Here is a tiny trained network, its code and every weight. The questions are about switching its units off for an input and a class, where a switched-off unit gives its printed mean instead of its output.

import numpy as np


def w(rows, s, z=0):
    codes = np.array(rows[::2]) - 128.0
    scale = np.full(codes.shape[1], s)
    scale[-1] = z or s
    return codes * scale


def f(y):
    return y / 2 * (1 + np.tanh(0.7978845608 * (y + 0.044715 * y**3)))


def log_softmax(a):
    a = a - a.max(-1, keepdims=True)
    return a - np.log(np.exp(a).sum(-1, keepdims=True))


def net(x, mask):
    res = np.array(x, float).reshape(1, 6) / 4 @ E
    y = f(res @ A[0][:, :-1].T + A[0][:, -1])
    res = res + np.where(mask, y, B[0][:, -1]) @ B[0][:, :-1]
    return log_softmax(res[-1] @ U[:, :-1].T + U[:, -1])


A, B = {}, {}
E = w([
[125,131,128],'x0',
[137,239,241],'x1',
[127,128,127],'x2',
[128,130,128],'x3',
[255,180,59],'x4',
[37,238,8],'x5',
],0.0039)
A[0] = w([
[173,79,181,65],'N1',
[81,194,71,68],'N2',
[58,102,161,78],'N3',
[100,117,139,56],'N4',
[116,52,56,46],'N5',
[85,182,81,100],'N6',
[122,129,122,53],'N7',
[172,79,173,82],'N8',
[126,120,118,124],'N9',
[240,170,82,68],'N10',
[98,151,93,49],'N11',
[179,146,109,50],'N12',
[99,118,143,78],'N13',
[129,129,127,2],'N14',
[216,160,90,68],'N15',
[137,124,147,34],'N16',
[6,82,181,85],'N17',
[176,71,173,91],'N18',
[108,144,105,74],'N19',
[140,118,151,39],'N20',
[90,113,145,61],'N21',
[137,136,129,48],'N22',
[127,128,127,134],'N23',
[129,151,150,70],'N24',
[118,244,217,73],'N25',
[125,194,193,65],'N26',
[161,94,167,72],'N27',
[127,126,127,123],'N28',
[112,37,50,65],'N29',
[99,153,95,68],'N30',
[87,175,83,93],'N31',
],0.011,0.005)
B[0] = w([
[89,64,157,160],'N1',
[74,70,190,177],'N2',
[100,139,72,156],'N3',
[123,101,70,94],'N4',
[223,103,104,153],'N5',
[101,79,186,179],'N6',
[136,88,92,83],'N7',
[89,83,163,161],'N8',
[136,128,130,126],'N9',
[63,157,51,188],'N10',
[121,62,118,109],'N11',
[108,115,73,103],'N12',
[122,120,91,107],'N13',
[141,73,66,71],'N14',
[82,146,67,155],'N15',
[127,73,89,81],'N16',
[70,171,48,251],'N17',
[82,87,178,176],'N18',
[129,89,123,105],'N19',
[123,71,97,86],'N20',
[117,114,76,105],'N21',
[130,95,88,81],'N22',
[128,129,130,133],'N23',
[147,104,101,99],'N24',
[246,102,95,225],'N25',
[191,103,93,152],'N26',
[101,80,137,132],'N27',
[129,126,126,124],'N28',
[253,117,113,184],'N29',
[122,75,129,117],'N30',
[106,78,172,165],'N31',
],0.041,0.0029)
U = w([
[23,25,225,94],'0',
[94,194,164,254],'1',
[223,113,97,61],'2',
[4,185,24,72],'3',
],0.0037,0.0057)

Each question gives the input, the list of numbers given to net, and the class t.
The units are the neurons (one row each of A and B). Each row of codes is followed by its name. A weight is (code - 128) times the scale printed after its matrix; where a second scale follows, it is the last column's (A, B and U).
mask holds one flag per neuron, in row order. A switched-off neuron (its flag False) gives its mean, the last column of its row in B, instead of its output. The means were averaged over made-up inputs and are rounded, as every weight is.
A unit's drop is (log p(t) with every unit on - log p(t) with that unit switched off) / (log p(t) with every unit on - log p(t) with every unit switched off).
The circuit of an input: a set's keep is (log p(t) with only the set's units on - log p(t) with every unit switched off) / (log p(t) with every unit on - log p(t) with every unit switched off). Starting from the 12 units with the biggest drops (on a tie, the unit counted first), units are removed one at a time, each time the one whose removal leaves the highest keep (on an exact tie, the one counted first), for as long as the keep stays at least 0.8.
units of the circuit, in order: the units of the circuit, biggest drop first
unit that matters most: the unit with the biggest drop
k most important neurons: the k neurons with the biggest drops, biggest first
drop when u is switched off: that unit's drop, to one decimal
input [-5,-5,6,-6,-4,7], class 0: units of the circuit, in order : N2, N6
input [-3,-6,4,-3,-7,8], class 0: 3 most important neurons : N2, N6, N31
input [-6,3,7,-8,7,-4], class 3: unit that matters most : N10
input [-3,-5,4,-7,2,-1], class 2: 4 most important neurons : N29, N5, N17, N2
input [7,8,-7,3,7,-2], class 2: 3 most important neurons : N25, N26, N17
input [-4,-7,5,-5,5,-3], class 2: 3 most important neurons : N29, N5, N17
input [-4,-8,-5,6,-7,8], class 0: 4 most important neurons : N2, N6, N31, N25
input [-1,6,1,3,-6,-4], class 2: 3 most important neurons : N25, N26, N10
input [5,1,7,6,7,3], class 3: 2 most important neurons : N10, N15
input [6,-4,-6,-7,-7,-6], class 3: 2 most important neurons : N17, N3
input [2,-7,-6,1,6,-1], class 2: 3 most important neurons : N29, N5, N17
input [2,0,0,2,-7,-1], class 3: drop when N17 is switched off : 0.3
input [-1,0,-2,8,-7,1], class 3: drop when N17 is switched off : 0.4
input [2,-1,1,-3,8,-2], class 3: units of the circuit, in order : N10
input [8,6,-4,8,3,8], class 0: drop when N6 is switched off : 0.1
input [-2,-8,2,-3,1,0], class 2: drop when N29 is switched off : 0.2
